Here is a tiny trained network, its code and every weight. The questions are about switching its units off for an input and a target symbol, where a switched-off unit gives its printed mean instead of its output.

import numpy as np


def w(rows, s, z=0):
    codes = np.array(rows[::2]) - 128.0
    scale = np.full(codes.shape[1], s)
    scale[-1] = z or s
    return codes * scale


def norm(h):
    return h / np.sqrt((h * h).mean(-1, keepdims=True) + 1e-5)


def f(y):
    return np.maximum(y, 0)


def softmax(a):
    e = np.exp(a - a.max(-1, keepdims=True))
    return e / e.sum(-1, keepdims=True)


def log_softmax(a):
    a = a - a.max(-1, keepdims=True)
    return a - np.log(np.exp(a).sum(-1, keepdims=True))


def net(x, mask):
    ids = ['αβγδεζηθμξω'.index(c) for c in x.split()]
    T = len(ids)
    res = E[ids] + P[:T]
    q, k, v = (norm(res) @ M[0].T for M in (Q, K, V))
    z = softmax(np.where(np.tri(T) > 0, q @ k.T / 3**0.5, -1e9)) @ v
    res = res + np.where(mask[0], z, O[0][:, -1]) @ O[0][:, :-1]
    y = f(norm(res) @ A[0][:, :-1].T + A[0][:, -1])
    res = res + np.where(mask[1:13], y, B[0][:, -1]) @ B[0][:, :-1]
    return log_softmax(norm(res)[-1] @ U[:, :-1].T + U[:, -1])


Q, K, V, O, A, B = {}, {}, {}, {}, {}, {}
E = w([
[136,149,170,125,105,65,97,107,154],'α',
[156,155,192,133,111,58,107,93,140],'β',
[153,146,186,134,110,55,102,84,152],'γ',
[148,171,190,164,111,47,111,87,153],'δ',
[125,171,181,132,83,74,106,99,157],'ε',
[110,168,152,111,83,56,131,114,130],'ζ',
[66,142,150,112,76,94,91,110,129],'η',
[121,126,108,121,107,15,112,84,146],'θ',
[155,156,126,71,132,1,111,154,129],'μ',
[130,177,222,106,131,100,175,209,148],'ξ',
[106,91,118,194,87,107,161,83,223],'ω',
],0.00063)
P = w([
[132,111,91,142,137,177,126,156,105],'0',
[120,222,186,236,85,14,39,125,172],'1',
[193,173,113,117,67,168,126,103,105],'2',
[97,110,165,187,179,114,111,39,37],'3',
[97,150,210,142,14,49,39,108,157],'4',
[179,166,109,82,60,165,136,92,118],'5',
[108,122,158,153,183,108,141,74,69],'6',
[70,119,230,72,56,38,53,97,192],'7',
[164,148,116,47,70,161,146,89,137],'8',
[112,128,147,133,183,107,153,98,90],'9',
[51,79,197,5,151,66,108,116,242],'10',
[136,108,118,20,109,162,160,107,160],'11',
[122,142,139,105,194,100,169,120,106],'12',
],0.0012)
Q[0] = w([
[12,122,247,244,252,25,99,15,47],'h1',
[197,235,239,15,226,11,243,24,8],'h1',
[242,197,12,9,12,246,220,239,237],'h1',
],0.0035)
K[0] = w([
[43,115,215,11,73,41,219,14,247],'h1',
[58,10,76,4,214,152,201,247,244],'h1',
[178,60,45,250,187,224,37,228,7],'h1',
],0.0033)
V[0] = w([
[133,113,63,42,143,38,80,182,31],'h1',
[5,223,181,80,129,215,147,173,83],'h1',
[226,225,220,122,161,86,145,235,100],'h1',
],0.0017)
O[0] = w([
[227,164,64,93,223,63,61,16,35,208],'h1',
[59,183,183,133,153,254,64,141,115,3],'h1',
[164,210,99,22,200,148,144,194,176,254],'h1',
],0.0029,0.0005)
A[0] = w([
[199,80,111,53,134,178,106,69,106,27],'n1',
[124,100,146,152,166,114,162,80,121,100],'n2',
[150,183,79,89,198,205,61,116,143,26],'n3',
[108,206,147,111,217,185,142,189,127,14],'n4',
[83,150,197,120,116,151,110,121,138,126],'n5',
[187,97,138,107,42,112,86,120,93,89],'n6',
[207,164,122,136,125,101,151,141,83,152],'n7',
[63,190,84,133,85,45,132,233,245,2],'n8',
[49,89,199,152,82,162,105,104,99,142],'n9',
[99,151,213,139,82,98,109,165,193,143],'n10',
[98,157,97,96,115,101,171,163,114,122],'n11',
[68,3,142,236,119,137,246,108,163,5],'n12',
],0.003,0.0023)
B[0] = w([
[90,158,105,224,115,195,83,198,75,161],'n1',
[148,118,111,156,89,149,148,161,136,176],'n2',
[114,135,210,131,78,76,228,76,139,149],'n3',
[81,140,91,114,178,71,253,83,175,151],'n4',
[105,119,146,131,106,212,112,74,132,192],'n5',
[92,71,150,147,195,107,205,164,144,185],'n6',
[99,127,109,101,106,168,98,146,145,217],'n7',
[121,185,196,243,97,32,62,204,137,212],'n8',
[227,90,132,127,194,119,129,144,166,198],'n9',
[31,107,99,76,108,85,45,121,142,254],'n10',
[173,139,165,183,126,174,103,93,126,158],'n11',
[62,90,191,40,238,45,79,239,52,157],'n12',
],0.0034,0.0025)
U = w([
[33,68,11,241,138,245,74,244,17,44],'α',
[247,245,9,11,41,246,96,245,234,126],'β',
[226,13,25,42,14,41,247,241,230,1],'γ',
[43,246,234,241,12,10,12,239,253,160],'δ',
[12,12,173,15,70,247,13,43,237,71],'ε',
[64,245,239,243,54,252,102,9,12,168],'ζ',
[234,8,246,247,248,245,29,12,115,179],'η',
[230,11,21,245,16,12,152,21,11,140],'θ',
[247,247,32,13,241,47,14,16,11,79],'μ',
[16,242,204,16,245,92,254,18,235,167],'ξ',
[9,6,248,42,244,9,39,242,98,224],'ω',
],0.0035,0.0015)

Each question gives the input, a string of symbols that net reads in full, and the target symbol t.
The units are the heads (3 rows each of Q, K, V and O) and the neurons (one row each of A and B). Each row of codes is followed by its name. A weight is (code - 128) times the scale printed after its matrix; where a second scale follows, it is the last column's (O, A, B and U).
mask holds one flag per unit, heads first, then neurons. A switched-off unit (its flag False) gives its mean, the last column of its rows in O or B, instead of its output. The means were averaged over made-up inputs and are rounded, as every weight is.
A unit's drop is (log p(t) with every unit on - log p(t) with that unit switched off) / (log p(t) with every unit on - log p(t) with every unit switched off).
The circuit of an input: a set's keep is (log p(t) with only the set's units on - log p(t) with every unit switched off) / (log p(t) with every unit on - log p(t) with every unit switched off). Starting from the 12 units with the biggest drops (on a tie, the unit counted first), units are removed one at a time, each time the one whose removal leaves the highest keep (on an exact tie, the one counted first), for as long as the keep stays at least 0.8.
units of the circuit, in order: the units of the circuit, biggest drop first
most important unit: the unit with the biggest drop
k most important neurons: the k neurons with the biggest drops, biggest first
drop of u: that unit's drop, to one decimal
input ω β ξ η η δ β ζ μ ζ, target μ: most important neuron	[n8]
input η ζ β β δ γ, target η: units of the circuit, in order	[h1; n9]
input ξ ξ η ω α ω ζ θ ζ ξ β ω, target ξ: units of the circuit, in order	[h1; n4]
input β ζ η ε, target η: units of the circuit, in order	[n10; n8; n9]
input θ β θ θ γ θ δ γ θ θ θ β μ, target μ: 2 most important neurons	[n8; n10]
input ε β ε β ζ β ω ω β γ δ δ, target ε: units of the circuit, in order	[h1; n8]
input η β η β β θ θ ω β, target η: units of the circuit, in order	[h1; n9]
input α ζ ζ δ ζ ω η β α ω μ α δ, target μ: 2 most important neurons	[n8; n10]
input γ β γ β δ ε μ θ γ ω η ω, target γ: units of the circuit, in order	[h1; n10]
input β δ α ξ α ω ζ γ α δ α ε γ, target ε: units of the circuit, in order	[n8; h1; n12; n6]
input α μ θ α ξ ω, target α: 3 most important neurons	[n1; n6; n8]
input ξ α μ ω μ β ξ, target ξ: units of the circuit, in order	[n4; h1]
input ξ δ δ β α η ζ β β γ μ η, target ξ: 2 most important neurons	[n4; n3]
input γ θ η δ β δ, target γ: 3 most important neurons	[n6; n8; n10]
input β η θ ω θ ω ω μ α, target β: most important unit	h1
input η θ α ζ β ζ ε, target ζ: 3 most important neurons	[n10; n9; n8]
input γ ζ δ η η ε θ α ω γ α η, target γ: 3 most important neurons	[n10; n8; n5]
input ω α ω ω θ η η β γ, target ω: units of the circuit, in order	[h1; n12]
input γ θ η, target γ: 3 most important neurons	[n6; n8; n10]
input β ε ζ ξ ξ ε μ θ θ γ μ μ, target β: 2 most important neurons	[n10; n1]
input β α α η ζ β β η μ ξ ζ ε, target β: most important unit	h1
input δ ζ γ β η β ζ β θ ζ, target θ: 2 most important neurons	[n10; n8]
input δ β μ β β η θ, target θ: 4 most important neurons	[n10; n8; n2; n12]
input η ξ η β α η β, target η: 2 most important neurons	[n10; n8]
input β ξ δ δ η ξ β μ γ, target β: drop of h1	0.7
